[128 = 0]
<71> [ 75 142 135 160 110 109 127 106 131  78  90  92 149 168 109 131 119 150
 146 114 127 102 116 155]
<66> [101 106 124 112 206 146 156 156 146 120 218 100 138  48 142 142 172  88
 180  85 151 205 172 171]
<62> [108 120 126 148 129 135 144 151 141 119 142 129 124 105 163 148 118 115
 138 138 137 142 145 109]
<66> [ 84 123 110 110 176 114 134 126 138 128 130 121 124 114 133 112 149 122
 159 105 123 127 117 138]
<69> [153 100 124 119 158 133 129 117 116  99 153 111 150 148 110 118 139 128
 142  89 107 123 132 139]
<71> [210 124 103 142 109 168 132 135 101 171 162  60  91 126  83 141 104 175
  85 124 158  90 188  83]
<69> [ 28 179 101 103 151 120 169 202 140 158 103 129  78 122 182  92 197 144
 136 130  88 136 117 145]
<66> [ 88 147 182 167  68  90 111 123 123  99  82 127 108 176 156 153  86 135
  99 164 161 108 112 126]
<66> [123 118 135 147  88 112 152 171 102 161  88 161 112 128 167 155 125 141
  85 164 114 158 135  74]
<66> [210 120 106 144 106 147 119  95 128 141 120 146 121 133  94 147 101 127
  97 161 119  99 133 103]
<62> [119 156 205 123  81 123 129 191 112 137 197 164 108  90 210 165 135  99
  84 170 164 204 152 165]
<62> [116 120 165 157 108 108 131 140 129  98 131 146 111 141 174 163 108 104
 110 157 139 140 130 126]
<71> [170 197 145 139  62 133  84  76 119 141 149  88  92 141  73 145  90 161
  73 169 182  60 137 181]
<62> [118 137 164 118 131 120 128 151 132 107 171 156 115 121 178 138 143  94
 121 142 127 157 125 167]
<66> [113 141 149 135 104 138 111 117 147 117 113 126 160 124 117 119 110 123
 151 126 154 142 120 137]
<71> [162 127 103 148 112 157 128 111 133 132 111  95 141 136  81 125 109 152
 132 121 133 103 145 105]
<71> [135  76 109 103 188 142 173 197 112 140 127 123 123 146 155  94 182 129
 145  74  74 169 144  81]
<66> [166 130 153 156  67 104 118 110  96 121  96 143 118 175 121 160  98 148
  67 166 122 104 122 118]
<71> [150 145 112 122 102 160 123 121 129 131 166 139 171  91 120 129 123 136
 133 133 120 129 137 141]
<69> [170 152 137  84 179 172 116 137 179 109 159 137 106 151 120  67 174  76
 162 107 106 136 111 189]
<69> [ 89 154 132 132  89  68 129 106  73 173 126 138 122  82 115 187 133 165
  69 167 149 147 133 161]
<62> [ 34 161 118 126 137 116 158 172 143 133  86 124 117 126 156 109 172 138
 151 123 106 151 116 146]
<66> [ 77 122 137 128 159 109 132 117 136 119 152 120 151  76 126 150 141 107
 162 113 158 178 135 167]
<71> [138  99 105 121 142 124 136 117 102 146 144 125 161  96 109 139 130 144
 132 108 123 143 141 110]
<69> [181  99 151 152 108 126  98  81 135 115 123 146 144 129 108 156  72 103
 121 150 165 123 126 104]
<66> [133 160 131 147  89 145 112 102 149 153 161 137 144  44 114 172  96 113
 127 174 189 154 150 149]
<62> [131  83 122 140 174 119 123 103 151  82 109 128 126 167 133 118 110 100
 162 107 117  97 109 102]
<62> [157  84 149  99 151 115 127 138  96 121 154 151 151 142 144 119 143 118
 123  98 104 156 122 120]
<66> [138 126  80  96 171 135 104  65 149 128 101 130 161 136  64  78 134 132
 173  96 103  80  88 139]
<69> [ 91 145 153 160 112 111 122 108 135  70 160 107 132 131 144 164 108 119
 132 139 150 112 134 178]
<69> [188 104 107  99 185 182 133 132 153 106 192 125 156 114 113  95 157  94
 172  83  99 145 142 146]
<69> [131 140 137 143  78  97 106  84  83 149  85  89 137 155  65 144  98 189
  88 129 158  95 127 125]
<71> [132 142 129 108 112 149 110 139 149 122 158 177 138 117 184 105 109 108
 136 150 115 102 105 115]
<71> [206 157 127 119 103 144  99  99 120 178 144 111  81 124  78 133 107 141
  78 159 168  94 144 133]
<69> [227  94 136 129  95 128  87  60  89 157  99 113 164 152  33 132  79 160
  97 116 159 109 130  90]
<69> [141 178 197 148  60 109  91  82 102  76 186  97 143 146 100 172 105 140
  86 146 173 118 138 237]
<71> [138 178 127 114  99 189 152 201 119  91 175  73 126 192 148  73 172 175
 121  89  69  92 151 166]
<62> [107  93 128 112 178  87  95  47 130 106 133 138 173 104  90 134 112 103
 170 100 153 126  97 155]
<62> [146 135 118 118 120 147 117 120 125 164 128 108 137 107  94 116 118 147
 130 119 155 127 140 112]
<66> [152 122 122 113 130 173 150 181 130 153 159 131 146  95 144 113 152 125
 138 113 117 179 157 108]
<71> [ 67 149 171 175 106  88 129 124 134  95 123 101  91 132 150 182 108 118
 113 159 180 135 140 165]
<62> [179 126 115 109 130 195 135 186 140 174 125  90 105 144 122  70 131 149
 135  99 136 122 157  60]
<69> [111 128 152 125 122 115 140 155 103  99 161 129 134 144 163 137 148 133
 114 118 106 142 133 157]
<62> [ 52 172 114 114 130 127 174 204 130 134 102 135 108 140 173 100 202 145
 130 126  66 156 120 159]
[199 146  97 113 119 161 108 103 133 135 139 123 110 160  97  97 115 145
 109 135 105  51 120 121] -> <66>
[161 116 125 155 152 165 116 100 188 103 145 114 122 104 110 139  95  77
 170 135 172 128 144 123] -> <66>
[116  91 107 160 148 105 142  86 118 129  71  94 161 119  54 157 128 143
 149 103 139 159 139 118] -> <71>
[145 132 158 112  85  98 123 144  79 173 107 162 120 136 137 140 133 149
  67 153 125 156 121 117] -> <69>
[119 169 114  99 112 152 135 181 120 163 162 120  90 125 171  96 143 158
 105 135 116  93 137 118] -> <66>
[145 125 121 118 134 145 120 126 158 135 111 171 136 119 138 109 124  97
 147 142 117 136 107 110] -> <71>
[104 124 156 149 128 103 131 132 139  83 124 149 109 153 172 150 123  97
 124 149 121 128 115 145] -> <62>
[222 108 138 101 136 161 120 142 115 124 185 141 121 152 134 110 133 115
 104 117 103 120 140 122] -> <62>
[120 144 170 123  98  94 127 140  99 116 131 160 121 151 155 147 147 125
  86 151 110 152 114 171] -> <62>
[ 88 144 108  96 173 139 156 181 141 129 123 122 102 150 157  77 189 129
 151  98  79 131 118 143] -> <69>
[ 64  55 118 116 188  72 144 107 123 134 115 211 202  40 158 165 144  76
 179 118 116 228 101 110] -> <71>
[136 132  96 151 119  88  99  25 137 141  85 158 132  97  69 174  85 121
 116 180 151  87  99 137] -> <66>
[129 126  83 123 169 138 129  91 147 140 137 109 135  88  82 128 135 124
 159 115 136 118 134 140] -> <69>
[218 100 114 100 174 142  99  65 144 148 139 149 138 109  58 119 127  89
 141 120 138 138 118 139] -> <69>
[ 99 150 124 108 187 156 143 158 177  76 171 117 109 143 161  88 178  88
 178  99  94 127 122 191] -> <69>
[ 27 129  93 131 161 103 167 177 132 129  65 108  94 160 171  98 159 157
 150 108  88 102 112  90] -> <69>
[113  95  99 159 140 151 166 152 124 102 108  81 164 141 112 127 137 155
 161  83 102 140 157  94] -> <71>
[179 108  56  95 176 175 131 106 155 167 123 148 163  84  77  89 147 118
 172 106  95 131 122  99] -> <66>
[121  99 114 156 136 131 162 150  99 125 142  69 135 119 112 157 135 161
 125  96 133 147 177 108] -> <71>

<1> [114 136 104  62 153  81 118 147  97  95 180 125 233 115 101 193 139 109
 118 101 156 137 134 100]
<12> [115 171 150 165 156  94 124 114  96 128 128 127 128 137 140 112  80 134
  99 140 117 159 107 124]
<1> [163 122  85 180 119  82 131 110 124 151  22  97 103 151  84 103 123 128
 110 148 121 114 129 128]
<13> [129  98 121  97 103  94 117 112 134 107  56 146 183 151 107 168 147 100
 121 106 160  90 164 129]
<13> [144 127 116 111  94 140 135 124  90 106  99 122 147 129 155 150 154 121
 162 145 128 105 132 170]
<12> [157 110  78 118 121 112 123 124 121 143 112 112 149 169 106 157 143 126
 121 129 140 104 120 127]
<1> [121 102 103  65  30 125 163  94 119 150 132 145 167 121 121 176 158 135
 132  93 148 133 127 143]
<17> [173 114 113 102 131 170 146 150 100  97 123 123 156 130 148 143 183  92
 189 132 114 117 134 140]
<1> [147 136 129  73 162 126 137 151 147 110 109 136 169 144  99 149 151 101
 149  97 128 127 125  89]
<17> [166 101 107 126 137 136 114 151 158 115  42 118 118 148  98 123 166 110
 156 132 135  81 141 127]
<10> [125 137 160 148 186 135 104 123 152  94  78 120  88 154 157 107  97 113
 140 159  96  75 214 129]
<12> [105 137 137 131 117 105 160 101 116 147 152 140 158 106 113 132 116 124
  89 109 138 167  98 126]
<10> [ 97 105  78 146  21  30  59  82 110 132  29 100  97 148 126 151  78 184
 102 158 146  63 243 153]
<17> [111 115 100 152  84  57  96 102 104 158 166 129 136 148 120 138  80 151
  82 109 135 166 164  80]
<10> [ 93 143 133 104  82  99 130 116  95 105 131 123 147  77 142 143 118 142
 137 131 127 137 170 145]
<18> [ 96 133 137 104 108 127 125 127  94  84 150 119 149  72 162 146 132 128
 153 146 124 114 189 161]
<1> [153 151 152 129 184 151 112 158 124 107 134 136 126 166 150 119 125 112
 155 129 111 135 108 105]
<13> [130 121 139 118  88 148 167 106 157 141  44 137 109 115 111 118 155 127
 135 125 134 106 105 167]
<10> [130 138 137 172 155 109 127 119 145 149 101 126 100 143 109  96 100 131
  98 131 122 141 111 110]
<18> [159 119 124 171 152 125 129 129 159 160  87 132  96 167  97  93 123 121
 110 119 124 140  94  96]
<12> [173 103  96 147 101 134 114 152 132 142  78 123 110 149 105 115 162 130
 150 126 138 124  94 121]
<17> [124 135 147 201 147 121 122 127 121 153 163 135  97 122 132  81  96 135
  95 130 121 181  92 106]
<12> [145 148 126 153 191  83 114 144 126 137 133 130 153 161  91 116 102 113
  96 107 128 171  93  63]
<18> [132 116 151  89 144 175 172 122 167 135 139 152 143 129 121 136 158 100
 135 100 128 126 108 126]
<13> [128 128 140 135 126 162 134 128 145 148 148 139 103 139 139 119 130 139
 124 129 131 129  86 142]
<1> [102 112 152 131 112 135 128 127 129 128 178 155 149  98 136 130 132 122
 113 107 149 156 117 125]
<13> [141 104 113 192 151 141 109 134 145 140 103 111  88 134 120  99 132 131
 110 162 137  95 117 155]
<10> [116 127 161 108 107 141 150 120 135 141 162 168 151 123 132 132 132 119
 121  86 138 174  91 107]
<12> [111 169 138 171 145 105  99 122  92 114 114 105  96 130 161 111  80 156
 118 176 113 117 136 160]
<18> [151 112  80 167 101 124 119 135  93 146 142 102 118 124 126 124 143 143
 127 153 135 132 100 150]
<18> [152 103  85 158  88 112 144  96 138 190 110 123 105 169  98 123 123 143
  92 120 133 136  97 120]
<18> [179 110  90 155  89 124  80 149  73 122 112 123 130 185 160 140 143 133
 163 142 134 124 113 130]
<18> [178 110  86 206 117 101 160 112 129 196  75 119 110 154  64  85 137 122
  84 118 134 174  39 105]
<1> [138 147 140 130 159 125 107 164  92  91 135 131 163 122 140 132 139 113
 148 132 136 143  98 126]
<17> [154 136 149 208 158 147 120 145 125 150 135 136  79 143 137  67 114 128
 122 135 113 175  68 107]
<17> [117 102 124  60 142 145 147 135 181 134 180 141 157 118  96 156 152 112
 127  85 136 124 156  87]
<10> [148  95  98 173 139 121  99 142 119 138 161 118 124 141 123 118 131 123
 117 134 134 135 136 107]
<1> [175 126  97  89 130 147 103 180  98  84 120 107 142 136 144 145 171 117
 209 137 110 111 157 114]
<10> [112 145 139 154 118 116 148 136 100 133 183 124 122  58 126  92 118 135
 128 120 110 203 120 103]
<17> [ 68 148 172 172 138  83 111 125 146 148 166 151 120  83 103  93  77 153
  60 107 154 188  88 101]
<13> [154 132 107 141 105 117 163 135  86 138 143 121 150  92 110 112 151 116
 142 113 116 194  92 106]
<12> [ 88 165 139  84 128 117 165 105 124 136 178 124 145  96 127 146 103 144
 109 120 117 150 127 131]
<13> [138 106 134 156 163 163 128 123 197 171 114 140  87 175 104 110 128 131
  91 127 145  98  76 133]
<13> [142  91 132 153 136 185 146 125 172 139  98 129  90 125 125 106 163 114
 132 146 134  84 118 169]
<12> [149 105 113  94 155 159 159 129 160 149 158 139 160 156 101 153 161 102
 118 101 140 122  90 115]
<12> [121 149 123 192  74 111 117 106  80 133  66 105  78 111 158  99 105 167
 126 182 123 118 111 198]
<10> [101 157 146 146 157 101 115 128 115 102 134 108 107  92 142 104  87 135
 129 149  97 136 196 115]
<12> [106 161 188 146 142 116  80 143  81  91 174 164 147 142 192 125  86 128
 134 120 128 173 123 108]
<1> [133 134 147  75 179 174  98 172 113  87 245 144 163 152 183 163 136 110
 173 115 117 134 148  96]
<17> [108 149 131 113 100 102 147 127  83 108 155 120 152  63 135 126 124 129
 145 122 111 174 157 119]
<18> [117 155 172 181 215 130 169 129 152 116  82 121 120  73  92  70 124  94
  99 143 118 143  97 137]
<18> [146 104 130 157 129 145 134  98 138 128  75 126 101 161 148 118 127 108
 131 149 111  86 177 150]
<18> [131 127 127  72 156 132 100 149 152 104 146 128 135 160 135 155 124 124
 156 116 116  98 190  90]
<17> [111 140 117 115 119  98 104 126 100 105 132 113 142 121 142 149 110 141
 131 144 128 112 171 137]
<17> [102 163 143 185 121  90 123 118  87 146 192 121  97  93 147  85  68 157
 103 133 100 208 130  96]
<13> [112 142 157 101 131 108 109 111  89  97 162 154 177 162 177 165  98 111
 129 113 124 138 171 111]
<1> [176 109  89 166 100 103 127 116 108 148  58 116 120 168 111 117 137 119
 131 132 122 129 124 118]
<18> [109 142 138  86 106 128 109 158  85  82 172 132 168  84 158 154 143 132
 168 125 135 143 142 135]
<1> [137 127 125 149 109  99 168  78 160 177  37 137 115 162  82 114 115 124
  81 111 133 129  93 127]
<13> [101 106 141 128  88 140  98 140 120 109 156 142 130  95 155 136 138 140
 138 131 152 120 145 153]
<17> [138 102 129  98 139 169 148 122 156 150 184 153 150 163 130 154 149 109
 118 100 140 127  99 117]
<10> [129 129 135  80 127 133 150 133 134 145 203 157 169 138 117 150 134 116
 126  72 129 184  99  71]
<10> [136 128 141 192 151 159 128 150 145 155 161 127  73 108 124  70 125 140
 120 137 120 166  72 119]
<17> [136 123 116 141  98 125 177 105 113 134  87 113 124  84 113 109 147 115
 136 135 110 140 142 147]
<13> [122  96 125 139 115 133 117 142 134 124 152 136 136  96 119 122 148 121
 127 118 146 137 136 121]
<10> [118 147 138 170 109 115 161 118  89 116  91 111 122  52 126  91 133 125
 131 153 117 156 117 166]
<12> [122 139 147 166 127 104  65 155  94  97 126 134 119 132 161 112 102 140
 140 141 132 142 143 116]
<10> [118 139 137 110 155 140  98 140 148 105 133 112  88 138 155 125 105 142
 155 150 100  89 203 121]
<1> [123 150 197 140 171 215 118 164 155 101 153 146  63 116 188  84 130 131
 177 149 102 122 113 149]
<13> [145 128 120  87 118 137 148 120 117 113 101 128 157 143 134 157 151 110
 153 124 123 108 140 141]
<12> [128 108 104 133  72 119 116 118  88 140 150 138 163 140 141 161 142 139
 113 128 165 131  83 162]
<18> [160 117 111 186  99  95 106 121  85 122  62 120 118 149 138 107 122 120
 137 144 120 135 147 126]
[167 167 107 142 213 109  86 170 100  96 116  89 121 172 134 122 107 125
 155 162  97 113 143  98] -> <1>
[142 154 123 143 120  86 138  91  95 112  10 111 134 157 132 132 109 118
 126 156 114  95 153 162] -> <13>
[140 108 109 146 140 122 118 131 124 121 120 116 132 131 122 127 136 115
 127 139 128 112 155 127] -> <17>
[190  55  66 120 133 144  75 140 164 147 125 125 118 244 125 163 150 113
 142 120 135  62 182  87] -> <10>
[112 109 139 111 122  99  90 128 135 130 163 165 176 166 124 163 114 122
  96  87 166 141 122  90] -> <13>
[116 134 119 188 125  79  96 133 122 149 118 119 107 119 101  98  95 155
  87 135 144 155 102 112] -> <13>
[138 141 131 173 164 118 103 135 128 130 100 118 103 157 129 107 106 134
 113 151 127 117 109 131] -> <18>
[136 116 123 102 133 175 137 143 134 125 171 131 136 127 142 145 159 123
 148 130 134 114 105 148] -> <18>
[138 112 120 123  55 163 149 144 114 154 157 147 130  94 126 125 175 145
 147 108 153 171  37 150] -> <13>
[ 81 129 171 116 128 177 130 116 137 129 229 152 117 112 184 138 111 142
 117 132 131 128 129 158] -> <1>
[ 88 140 142  92 160 132 136 132 139 120 227 127 144  89 133 140 110 132
 118 116 118 147 165 103] -> <17>
[143  73  77 138  23  85 115 113  91 144  95 137 170 127 107 156 162 128
 119 107 171 138 123 135] -> <12>
[123  99 112 110 126 112 120 122 169 125  67 125 142 133  87 148 146 120
 111 124 157  73 152 140] -> <17>
[114 151  77 138  55  23  86 103  49 135 113 103 156 144 128 162  78 173
  99 139 140 147 149 124] -> <18>
[128 170 183  54 203 187 163 138 175 110 135 150 134 158 142 142 132 106
 155 110 105 110 105 121] -> <10>
[113 135 118 126 113  60 125  93 100 112  72 119 164 131 116 149 101 119
 104 130 130 117 185 127] -> <10>
[114 157 112  58 120  94 132 139 134 119 126 114 148 109  97 153 123 146
 143 108 120 134 153  96] -> <13>
[126 159 116  75 120  83  46 179 106  66  76 108 135 141 139 157 117 158
 185 141 129  88 189 110] -> <17>
[163  78  70  96  79 160  97 124 119 134 158 114 115 195 170 176 150 139
 168 143 121  66 193 141] -> <18>
[114 137 129 175 168  79 115 121 140 146 130 121 119 129  94 102  85 132
  75 125 129 153 130  90] -> <1>
[129 129 160 188 122 129 157 124 166 159  49 146  90  97  82  64 136 126
 100 116 142 161  50 133] -> <17>
[145 140 147 166 176 144 159 123 116 104  63 118 132 111 128 102 145  91
 133 158 117 111 112 168] -> <10>
[117 116 136  67 159 146 114 138 139  91 181 136 164 139 152 169 134 106
 151 116 122  98 201 108] -> <13>
[ 92 120 131   4  79 129 168 116 140 113 191 148 193  82 120 188 153 119
 152  71 129 143 188 100] -> <18>
[142 136 139 138 212 184 109 154 174 131 168 115  71 171 148 109 114 133
 138 154 103  91 132 121] -> <17>
[112 115 129 125 100 121 142  86 103 126 132 137 157 136 154 157 121 117
 109 133 136 112 155 162] -> <12>
